Facts:
σ c <- pledol,sadra,gozan,klupu,tapu,druklar,bimon,renoben,bostu,tagror,drobalun,kaste,plotrok,lepim,skegri,daki,stalir,nofa,paske,dedabro,nasak,vepluplas,soskas
σ a <- skedufam,tokan,faflagum,trezisam,stagur,vosku,flidrom,drustin,venar,budri,ploklal,klevan,putran,beteno,brezu,klamas,kalal,grobi,diba,vikluklis,zopladruk,pokasu,zuskadok,bonifom,sustom,bini,gitos,stesko,palamal,zupli,butu,mari,skedidrek,trugebos,skudes,trene,stugafo,groflik,livates,gastir,bubram,bobu,flagol,tunur,bragrus,babibram,lozis,bazum,penik,vorevuk,disulem,plodokon,trukle,stemis,trorul,fodrus,fidotir,vetatal,trivo,driplan,pilas,brotis,klabi,fleva,zemus,mostugus,poplim,pelel,kili,klakin,tosom,lago,podun,zurus,kiber,nufles,fliflen,skibrek,merik,trista,klutum,tove,zuvolus,miga,zagizes,nudares,pegre,dustel,dropun,skosturir,guno,kadil,flufluk,nabram,viruvul,skama,gasil,gezen,drekur,begrus,lukes
σ b <- trasos,ploderam,lefan,rapu,klogo,skigulun,buvom,klago,grezem,lemute,viklabi,flokle,suver,gusa,gobem,naplum,flegratram,klelen,sapluk,grabak,refugrar,patrom,logum,ludrupa,pekan,skatrin,mulakis,brobro,grezol,zaplumem,luklol,mero,mitofli,muli,guflol,tuvoski
σ d <- karu,skemam,beklar,dradus,skoron,droplon,brubrin,zerom,flumu,brogra,skuflom,bava,nugon,drolar,gigra,pliplim,ridur,vusos
[skedufam] π zemus
[trasos] π kili
[trasos,drekur] π sapluk
[gozan] π klelen
[faflagum,flagol,refugrar] π lozis
[faflagum,skosturir,vusos] π flagol
[trezisam,buvom,vorevuk,zaplumem,mero] π driplan
[trezisam,flufluk] π gobem
[stagur] π lago
[stagur,stalir] π druklar
[karu,vetatal,brotis] π miga
[klupu] π faflagum
[skemam,klabi,nugon] π zerom
[skemam,guflol] π droplon
[skemam] π palamal
[beklar,brubrin,paske,mero] π vusos
[vosku,tapu,kadil] π gastir
[vosku,soskas] π stemis
[vosku] π kiber
[flidrom,beteno,viklabi] π begrus
[drustin,suver] π skedidrek
[drustin] π tunur
[drustin,refugrar,ridur] π skatrin
[tapu,ploklal,klamas,trivo,grezol] π groflik
[tapu,bragrus,mitofli] π bostu
[druklar,vetatal,ridur] π vorevuk
[druklar,skoron,nufles] π zopladruk
[druklar,bava] π brubrin
[bimon] π babibram
[budri] π trivo
[ploklal] π refugrar
[ploklal,klevan] π brobro
[klevan] π mitofli
[klevan] π zupli
[renoben,bonifom,driplan] π beklar
[bostu,logum,zurus,paske] π nugon
[brezu,ludrupa] π bobu
[klamas,diba,luklol] π drobalun
[rapu,nugon] π grabak
[rapu,klogo,grezem,gezen] π brogra
[rapu,refugrar] π ploderam
[grobi] π plodokon
[grobi] π lefan
[dradus,brotis,trista] π mostugus
[klogo,trukle,pilas,grezol] π trista
[skoron,flegratram,vepluplas] π zagizes
[skoron] π zurus
[skoron,gezen] π soskas
[pokasu] π trene
[bini] π bazum
[gitos] π zuskadok
[stesko] π muli
[tagror,plodokon,poplim,pliplim] π viklabi
[zupli] π dedabro
[butu,tunur,pelel,pegre] π flidrom
[buvom,drobalun] π beteno
[skedidrek,pekan] π fleva
[trugebos] π podun
[skudes,nugon,merik,vusos] π lepim
[trene,nugon] π poplim
[trene,ridur] π tuvoski
[livates] π skigulun
[grezem] π trezisam
[lemute] π kalal
[lemute] π zaplumem
[bubram] π daki
[flagol] π skegri
[drobalun,skuflom,merik,zagizes,skosturir] π mari
[drobalun,sapluk] π paske
[drobalun,babibram] π lukes
[drobalun,logum,nofa,klutum] π pokasu
[kaste,skibrek,vepluplas] π tokan
[kaste] π zuvolus
[suver] π klakin
[gusa,mitofli] π pelel
[babibram] π drustin
[flegratram] π stugafo
[plotrok] π fodrus
[flumu] π renoben
[klelen] π penik
[sapluk,daki] π klago
[refugrar] π vetatal
[trukle,miga] π naplum
[trukle,trorul] π putran
[stemis] π dropun
[fodrus] π lemute
[ludrupa] π brezu
[bava] π sadra
[vetatal,zurus] π dradus
[brotis] π mulakis
[nofa] π nudares
[kili] π bragrus
[lago,kadil] π kaste
[grezol] π klabi
[kiber,drolar] π tove
[drolar,guno] π luklol
[nufles] π pledol
[skibrek] π tosom
[paske,nasak] π ludrupa
[tove] π butu
[dustel] π patrom
[kadil] π skama
[gigra] π flufluk
[flufluk] π skibrek
[nabram] π skemam
[viruvul] π gigra
[mitofli] π fidotir
[gasil] π klogo
[gasil,gezen] π nufles
[ridur] π dustel
[gezen] π disulem
[muli] π stalir
[guflol] π gasil
[lukes] π gozan

Known rows:
[ 0.59  2.55 -1.95  0.73 -0.85  0.82  2.58 -0.26  0.77 -0.54 -1.81  1.18
 -0.15 -2.37 -1.48 -0.51  0.16 -1.27  1.86 -0.16  1.60  0.53  1.48  2.74
  1.52 -0.65  0.69  2.79  2.27  4.15 -1.52 -1.57 -2.45]: ludrupa
[-0.84  3.32 -1.33  1.53 -0.01  1.40  0.78  0.46  1.34 -1.44 -1.53  0.63
  1.15 -2.75 -1.10 -0.78 -0.76  0.40  2.86  1.81  2.44  0.40  2.56  1.14
  1.96 -1.11  1.76 -0.27  1.22  1.75 -1.61  0.12 -2.69]: bubram
[-0.02  2.52 -1.57  1.65 -0.23  0.36  3.09 -0.51  0.31 -1.17 -2.89  0.32
  0.13 -2.26 -1.40 -0.46  0.63 -1.52  1.67 -0.31  1.12  0.84  1.66  3.34
  1.72 -0.68 -0.01  1.94  4.23  4.06 -1.78 -1.39 -2.46]: pekan
[-1.92  3.97 -1.30  1.84 -0.18  1.37  0.97  0.81  2.15 -1.05 -0.53  2.67
  1.97 -3.62 -0.96 -0.83 -1.25 -0.20  2.85  1.11  1.18 -0.56  0.82  1.86
  1.10 -2.18  1.86 -0.25  1.04 -0.27 -1.12  0.29 -2.79]: kadil
[-0.13  3.41 -1.66  1.84  0.46  1.71  1.26 -1.18  2.05 -1.81 -1.12  0.99
  0.71 -2.43 -1.90 -0.39 -0.55 -0.21  2.58  1.57  2.98 -0.09  3.01 -0.12
  1.90 -1.14  0.84  0.04  1.14  2.67 -1.50  0.06 -3.30]: lukes
[-0.42  3.35 -1.63  0.51 -1.64  1.22  2.19  1.49 -0.33 -0.51 -1.97  1.26
 -0.06 -3.08 -0.57 -1.18  0.04 -0.49  2.15  0.35  1.02  1.23  1.03  4.15
  1.40 -1.29  1.91  2.74  1.92  3.48 -1.21 -1.01 -1.64]: trasos
[-0.51  1.02 -1.84  1.68 -0.16 -0.25  0.01  1.11  0.15 -1.18 -2.69  0.89
  0.00 -3.51  0.88  0.79  0.90 -0.07  4.70  0.05  0.10 -0.36  2.87 -0.23
  3.06 -1.44  2.20  3.10  4.99  2.28 -1.56 -1.09 -4.11]: karu
[ 0.65  2.72 -1.37  0.77 -0.31  0.49  1.16  0.65  1.51 -2.00  0.28  0.05
 -0.09 -1.81  0.24  0.13  1.11  0.23  3.97  1.80  3.26 -1.13  3.58 -1.29
  3.73 -0.48  0.61  0.97  2.56  1.64 -2.33 -1.70 -3.92]: miga
[-0.44  4.09 -1.57  0.22 -2.07  1.76  1.80  1.33 -0.92 -1.08 -1.89  1.01
 -0.66 -3.07 -0.42 -1.29  0.22 -0.10  2.29  0.36  1.19  1.68  1.51  4.14
  0.98 -1.13  2.42  3.14  1.76  3.85 -1.26 -0.72 -1.50]: logum
[-0.70  3.13 -0.79  1.53 -0.09  0.49  1.23  1.06  1.20 -2.04 -0.48  0.03
  0.79 -2.30  0.25 -0.45  0.83  0.30  3.96  1.70  2.12 -0.50  3.07  0.20
  3.51 -1.02  0.93  0.21  3.50  1.00 -2.02 -0.89 -3.43]: trorul
[-0.23  2.58 -1.77  2.00 -0.34  0.47  3.11 -0.44  0.16 -1.25 -2.97  0.25
  0.26 -2.28 -1.40 -0.51  0.43 -1.23  1.72 -0.06  1.18  0.80  1.67  3.79
  1.60 -0.98  0.11  1.78  4.45  3.84 -1.78 -1.22 -2.26]: suver
[ 0.68  4.14 -1.44  1.01 -0.27  2.83  0.50 -0.83  1.30 -2.37 -0.86  0.86
 -0.56 -2.54 -1.57 -0.54 -0.21  0.42  2.67  1.82  3.34  0.74  3.89 -0.44
  1.44 -0.94  1.81  0.99 -0.08  4.03 -1.24  0.36 -2.96]: pokasu
[-0.45  2.29 -1.92  0.06 -1.61 -0.06  1.82  2.23 -0.03  0.05 -1.57  1.01
  0.33 -2.56 -0.24 -1.43 -0.18 -0.60  2.40  0.19  0.93  0.91  0.52  3.86
  1.94 -0.71  1.64  2.67  2.19  2.98 -1.41 -1.96 -2.01]: grezem
[ 1.07  4.04 -0.31  1.42 -0.16  3.56 -0.33 -1.43 -1.69 -1.34 -2.13  0.94
 -1.42 -4.20 -1.29  1.63  0.06  0.18  2.67 -0.17  2.40  2.63  2.52  2.51
 -0.52 -1.80  1.04  1.66  2.60  1.66  0.18  0.72 -2.69]: tagror
[-0.28  4.11 -1.18  0.16 -1.10  2.01 -0.04  1.36  0.96 -1.55  0.40  1.53
 -0.23 -2.81  0.11 -0.76 -0.02  0.91  3.69  1.90  2.51  0.02  2.70  0.18
  2.14 -1.23  2.59  1.35 -0.28  1.84 -1.47 -0.26 -2.94]: klabi
[ 0.60  2.91 -1.67  1.75  0.78  1.29  1.35 -1.64  2.24 -2.15 -1.05  0.32
  0.54 -2.18 -1.76  0.00 -0.15 -0.25  2.67  1.73  3.15 -0.41  3.58 -0.82
  2.36 -0.78  0.26 -0.04  1.99  3.15 -1.86 -0.35 -3.51]: klakin
[ 1.74  2.09 -2.21 -0.92 -1.44  0.54  1.56  0.76  0.31 -0.19 -0.72  0.79
 -1.34 -1.93 -0.48 -0.33  0.54 -0.71  2.30  0.43  2.37  0.52  2.05  1.34
  2.37  0.13  1.40  3.82  1.04  5.24 -1.74 -2.75 -2.67]: ploderam
[ 0.34  3.86 -1.43  0.11 -0.85  1.95  0.19  0.66  1.61 -1.59  0.80  1.63
 -0.38 -2.80 -0.28 -0.44  0.11  0.72  3.49  1.64  2.88 -0.33  2.81 -0.78
  2.19 -0.81  2.12  1.46 -0.34  2.29 -1.35 -0.84 -3.29]: palamal

Rows:
No name comes twice in this set of rows, the named rows included.
[ 0.93  2.07 -2.41 -0.24 -0.84  1.85 -1.17  0.57  0.50 -0.70 -0.82  2.82
 -1.73 -3.86  0.17  0.82  0.23  0.21  4.07  0.00  1.35 -0.18  3.00 -1.91
  1.43 -1.07  3.55  5.06  0.12  4.58 -0.65 -0.62 -3.71] -> zerom
[-0.41  1.93 -1.85  0.87 -0.18  0.75  0.03  0.94  1.67 -0.28 -1.55  0.69
  1.59 -2.54 -1.57 -1.25 -1.48  0.56  2.55  1.86  2.88  0.49  2.16  0.76
  2.26 -0.68  2.13 -0.45  0.00  2.30 -1.52 -0.11 -2.53] -> trezisam
[-0.07  2.84 -1.43  1.65  0.37  1.38  1.01 -0.38  1.83 -1.71 -1.52  0.25
  0.54 -2.39 -1.37 -0.61 -0.42  0.21  2.70  1.82  2.94  0.10  3.38  0.12
  2.53 -0.84  1.00 -0.17  1.75  2.76 -1.77 -0.20 -3.11] -> dustel
[-0.49  0.55 -3.12  1.58  0.61  0.53 -0.26 -0.15  2.04  0.29 -2.64  3.00
  1.07 -3.99 -1.41  0.39 -1.33 -1.09  3.16 -0.59  0.19 -0.26  1.26  0.00
  1.00 -1.68  2.38  2.78  1.81  2.99 -0.67 -0.36 -3.63] -> gigra
[ 0.66  1.96 -1.94  0.60  0.23  1.14  0.54 -0.10  1.89 -0.95 -1.29  0.04
  0.81 -2.18 -1.69 -0.81 -0.79  0.39  2.59  1.95  3.51  0.43  3.28 -0.42
  2.52 -0.22  1.39  0.10  0.09  3.60 -1.54 -0.58 -2.86] -> kalal
[ 0.84  1.54 -1.55  0.66  0.63  1.16 -0.12 -1.05  1.48  1.04 -0.49  2.92
  0.38 -4.05 -1.99  1.75 -1.39 -1.19  2.22 -1.08  2.09  0.72 -0.46  1.34
 -0.19 -1.50  0.12  1.04  1.15 -0.03  0.31 -1.13 -3.30] -> kaste
[-0.77  3.42 -1.84  2.51 -0.03  3.06 -0.24 -0.67 -0.44 -2.20 -3.63  1.99
 -0.74 -4.66 -0.66  0.49  0.08  0.04  3.28 -0.02  0.33  1.04  3.31  0.89
  0.34 -2.24  3.33  3.37  2.98  4.01 -0.33  1.38 -3.15] -> pliplim
[-1.16  2.78 -2.00  2.20  0.00  2.48 -0.35  0.04 -0.32 -1.54 -3.95  2.11
  0.08 -4.51 -0.67 -0.02 -0.34 -0.04  3.25 -0.14 -0.20  1.12  2.78  1.50
  0.62 -2.28  3.46  2.89  2.75  3.33 -0.43  1.33 -3.01] -> drolar
[-0.49  3.67 -1.25  2.20  0.33  1.97  1.15 -0.86  1.29 -2.22 -2.04  0.27
  0.69 -2.58 -1.58 -0.56 -0.30  0.25  2.59  1.84  2.67  0.50  3.47  0.89
  2.05 -1.14  1.06 -0.21  2.12  2.87 -1.69  0.59 -3.02] -> babibram
[ 1.91  0.56 -1.52 -0.31 -0.25  1.15 -1.25  0.47 -0.89  1.25 -2.36 -0.10
 -0.62 -3.21 -1.34  0.93 -1.38  0.56  2.50  0.18  3.49  2.81  1.77  1.76
  1.32 -0.25  1.15  1.33  0.95  2.19 -0.41 -0.86 -2.77] -> renoben
[ 0.30  4.00 -1.83  0.30 -0.27  2.10  0.52 -0.62  2.85 -1.65  1.37  2.84
 -0.26 -2.82 -1.12  0.19 -0.33 -0.20  2.91  1.26  2.92 -1.19  2.17 -1.31
  1.26 -1.21  1.59  1.38 -0.86  1.93 -0.95 -0.67 -3.42] -> gastir
[ 0.10  3.24 -0.45  0.56 -0.97  2.18 -0.99  1.20 -1.36 -0.05 -0.90  1.62
 -0.38 -4.36 -0.02  1.09 -0.34  0.36  3.36 -0.32  1.56  2.07  0.51  2.94
  0.41 -1.96  1.82  1.77  2.21 -0.53  0.14 -0.18 -2.74] -> tapu
[ 2.16  2.75 -0.74 -0.95 -0.88  2.76 -1.45  0.15 -1.02 -0.02 -0.14  1.56
 -2.13 -3.95 -0.24  1.46 -0.22  0.40  3.13 -0.25  3.13  2.16  2.00  0.83
  0.38 -1.00  1.82  2.86  0.07  1.77  0.01 -0.74 -3.02] -> bostu
[-0.76  1.28 -2.69  1.50 -0.26  1.18 -0.87  0.86  0.28  0.05 -3.78  2.07
  0.62 -4.24 -0.91 -0.20 -1.32 -0.06  3.21  0.01  0.36  0.97  2.08  1.01
  0.97 -1.43  3.76  2.86  1.39  3.54 -0.75  0.50 -3.01] -> skuflom

The same elements again, as new rows of numbers:
Known rows:
[-2.96 -0.35 -1.10 -0.71 -2.34  0.35 -0.37 -0.62  1.04  1.65 -1.58  0.11
  0.15 -3.38]: mostugus
[-1.76  0.27 -0.53 -0.71 -1.32 -0.28  0.23 -0.64  0.56  0.35 -0.16 -0.65
 -0.26 -1.40]: gasil
[ 2.34 -0.97  0.37 -0.77  2.22 -0.69 -1.31  0.25  1.63  0.90 -0.57  2.25
  0.62  0.46]: flegratram
[-0.42  1.00  0.36 -1.34 -1.41  0.66  0.26 -1.24  0.15 -0.19  0.72 -0.14
 -1.07  0.00]: zuskadok
[-0.98 -0.59  1.36  1.01  0.96  1.85  0.67  3.34 -0.26 -0.44  0.18  1.10
  0.26  1.21]: gozan
[-0.45 -0.66  1.93  0.38  0.10  3.11  0.26  2.59 -0.93  0.45  0.19  2.32
 -0.47  0.75]: skegri
[ 0.97  1.92 -3.10  2.93  2.22  2.73 -2.10 -0.88 -4.82 -1.35 -2.42 -2.01
  5.28  1.48]: nugon
[ 2.39  0.87 -2.11 -0.20  4.90  0.35 -0.18  0.90  0.20 -1.44 -2.10 -1.14
  3.94  0.40]: logum
[-0.59 -1.58  0.19  1.63  0.60  2.31  0.82  3.48 -0.75  0.42  0.28  0.76
 -0.80  0.08]: druklar
[ 2.80 -3.50 -4.47  4.46  1.74  0.47 -1.66 -0.16 -6.63  3.36  1.84 -1.48
 -1.10  0.43]: beklar
[-4.05 -1.12  2.19 -1.30  4.97 -3.87 -1.08  5.56  0.56  0.28  1.96 -0.41
  4.12  5.36]: drobalun
[-0.92 -0.80  2.12  0.24  0.75  1.45  0.02  3.17 -0.44  0.50  0.67  1.85
  0.16  1.65]: vepluplas
[ 2.89  0.35 -0.46  0.95  3.46  0.76  1.52 -0.21  1.23 -0.99 -2.40 -0.04
  1.91 -0.19]: mitofli
[ 1.70  1.14  0.89  0.07 -4.99 -3.67 -4.96  2.96 -1.95 -5.68 -0.42 -1.32
  0.35 -2.69]: plodokon
[-3.85 -2.51 -3.35  4.02 -1.52  0.77 -2.15 -0.30  1.08  2.70 -4.07  1.16
  3.00 -2.48]: dradus
[-0.40 -0.40  1.71  0.80  0.08  3.17  0.54  2.65 -0.33 -0.17  0.14  1.83
 -0.52  0.90]: sadra
[-1.16  0.74  0.24 -0.68 -0.43 -0.88  1.01 -0.90  0.39 -0.28  0.43 -1.28
 -0.31  0.06]: kiber
[-3.31  0.66 -0.46 -1.75  1.22 -2.94  0.36  0.52  2.32 -0.76  1.04 -2.03
  1.61  1.72]: klamas

Rows:
No name comes twice in this set of rows, the named rows included.
[ 3.75  0.25 -1.01  0.01  2.80  1.54  0.09 -0.12  0.48 -0.76 -1.19  0.65
  1.04  0.08] -> ludrupa
[ 0.14 -0.30  1.79 -0.11  1.03  3.16 -0.51  2.42 -3.34  1.33  0.06  1.87
  0.64  0.55] -> lepim
[ 1.90  1.69  0.61 -0.05 -4.58 -3.35 -4.86  2.89 -2.49 -6.10 -0.74 -1.87
  0.92 -2.68] -> poplim
[-5.94 -2.09 -2.82 -0.05 -2.80 -0.75 -0.77  0.27  2.25  3.58 -4.05 -0.20
  1.79 -6.63] -> trista
[ 0.62  0.29 -1.43  1.05  4.33  3.08  0.54  3.51 -5.98  0.29 -0.62 -2.41
  3.19  0.17] -> paske
[ 4.41 -3.74 -3.60  1.48  3.45 -1.15 -0.13  1.71 -1.15  1.86  1.70 -0.76
 -1.99 -1.10] -> mero
[-2.82  0.86 -1.07 -1.02  0.03 -1.15  0.95  0.00  2.37 -0.95  0.11 -1.73
  1.07  0.37] -> trivo
[-0.82  2.42 -1.48 -0.43  0.99  0.90  1.85 -0.83 -0.66 -2.00 -0.65 -3.23
  1.59 -0.17] -> bragrus
[-0.52 -2.55 -2.05  0.53  0.57  0.00 -1.08  1.00  3.65  2.10 -3.62  2.23
  1.62 -3.85] -> klogo
[-0.29 -1.07 -0.23 -1.12  4.88 -4.12 -0.91  2.15  4.28 -0.51  0.16  0.25
  3.01  3.23] -> luklol
[-1.56  1.94 -2.56 -0.68  1.14  0.88  0.61 -0.44 -2.05 -0.59 -1.92 -3.42
  3.15 -2.03] -> zurus
[-0.27 -3.47 -4.02  1.44 -0.34 -2.80  1.76  1.64  0.89  0.24  4.15 -3.37
 -4.76 -0.63] -> vorevuk

